Each row has a name. Each question is about the rows just above it.

Columns, left to right: Y J E V K
7 -7 10 -7 -5 = J277
6 -6 -5 -1 12 = J453
-4 -4 19 -6 -26 = J676
-8 17 -2 5 -3 = J521
14 -11 -10 -33 52 = J807
37 7 10 -9 -16 = J835
6 -39 6 18 -13 = J57
-14 9 1 1 -12 = J834
12 -26 -3 52 -16 -13 -12 is in which column, read top down? -> K
Which column holds this, read top down? -5 12 -26 -3 52 -16 -> K
Which column holds -5 19 -2 -10 10 top down? -> E

Columns, left to right: D G X T M N C W
-13 27 11 26 9 -22 -21 39 = J44
8 37 8 9 27 11 34 27 = J101
7 37 -23 -3 26 3 -11 -19 = J305
21 43 -10 -6 25 32 13 -2 = J557
-9 28 12 24 25 -7 18 41 = J589
7 37 -23 -3 26 34 -11 -19 = J712
37 37 43 28 37 is in which column, read top down? -> G
21 -9 is in which column, read top down? -> D
Which column holds -11 13 top down? -> C
Which column holds 8 7 21 -9 7 top down? -> D
-6 24 is in which column, read top down? -> T

Columns, left to right: H R S F P Q A
-16 17 -10 -12 6 23 39 : J618
-8 -21 -20 5 4 2 42 : J823
15 -46 -11 1 7 -7 6 : J678
21 9 39 16 23 -20 -7 : J172
21 9 39 16 20 -20 -7 : J489
-8 -21 -20 5 4 18 42 : J134
-12 -6 -19 -2 4 21 43 : J388
-1 19 41 -11 23 -3 -5 : J451
23 6 34 20 15 -22 -6 : J555
4 7 23 20 is in which column, read top down? -> P
Which column holds this, read top down? 17 -21 -46 9 9 -> R
Which column holds 17 -21 -46 top down? -> R
Which column holds -21 -46 9 9 -21 -6 19 6 top down? -> R
Which column holds this, read top down? -21 -6 19 6 -> R
17 -21 -46 9 9 -21 -6 19 is in which column, read top down? -> R

Columns, left to right: firat libaf Kol tig siku Masi Lil
-12 9 10 13 -15 -11 13 : J314
-27 55 -21 -18 30 -25 12 : J868
-30 22 5 43 -56 -26 45 : J886
-12 4 -7 11 -32 -10 15 : J114
18 -4 -28 -15 -15 22 -17 : J939
-14 18 -8 13 -5 -12 -28 : J913
-20 11 -9 17 -14 -17 -19 : J896
Which column holds -11 -25 -26 -10 22 -12 top down? -> Masi
Which column holds -15 30 -56 top down? -> siku
45 15 is in which column, read top down? -> Lil
13 12 is in which column, read top down? -> Lil
-15 30 -56 -32 -15 is in which column, read top down? -> siku
Which column holds this, read top down? 22 4 -> libaf
Which column holds -17 -28 -19 top down? -> Lil

Columns, left to right: Z B L U
5 22 3 26  J611
46 -31 -20 -13  J505
14 28 3 21  J750
-10 -45 18 3  J307
-10 16 14 4  J601
-11 18 8 -44  J70
14 28 32 21  J320
Which column holds 22 -31 28 top down? -> B
-13 21 is in which column, read top down? -> U
Which column holds this, read top down? 22 -31 28 -45 16 -> B
-11 14 is in which column, read top down? -> Z

Columns, left to right: Kig Logaz lidum zani nasok vili
14 -4 0 -4 2 1 : J384
-41 -2 0 -3 0 2 : J877
-5 -9 2 -41 0 1 : J561
-3 16 1 2 1 -3 : J996
-9 16 is in which column, read top down? -> Logaz
Which column holds 2 0 0 top down? -> nasok
-2 -9 is in which column, read top down? -> Logaz

Columns, left to right: Feme gebi rogis Zodir zufe
-1 -29 24 -9 14  J177
11 -39 0 -21 15  J987
11 -39 0 -21 0  J689
-1 -29 23 -9 14  J223
Which column holds 15 0 14 top down? -> zufe
Which column holds this, read top down? -21 -9 -> Zodir
Which column holds this, read top down? 0 0 23 -> rogis

Columns, left to right: pesab tikab Losa bago lur
-10 -13 -20 1 -31 = J179
11 -16 49 -4 -7 = J703
-16 -51 3 -13 3 = J351
19 -31 41 -21 13 = J609
11 -12 44 -1 -11 = J532
Which column holds this, read top down? -31 -7 3 13 -> lur
3 41 44 is in which column, read top down? -> Losa
Which column holds -4 -13 -21 -1 top down? -> bago
Which column holds this, read top down? 1 -4 -> bago
13 -11 is in which column, read top down? -> lur

Columns, left to right: Lelol buza Bero Tum
5 36 -30 -4 = J892
-12 -18 11 51 = J715
-16 -19 -37 -45 = J663
-12 -18 4 -45 = J78
-16 -19 4 -45 = J119
Which column holds this, read top down? 51 -45 -45 -45 -> Tum
Where do -12 -18 4 -45 appear? -> J78
-12 -16 -12 is in which column, read top down? -> Lelol

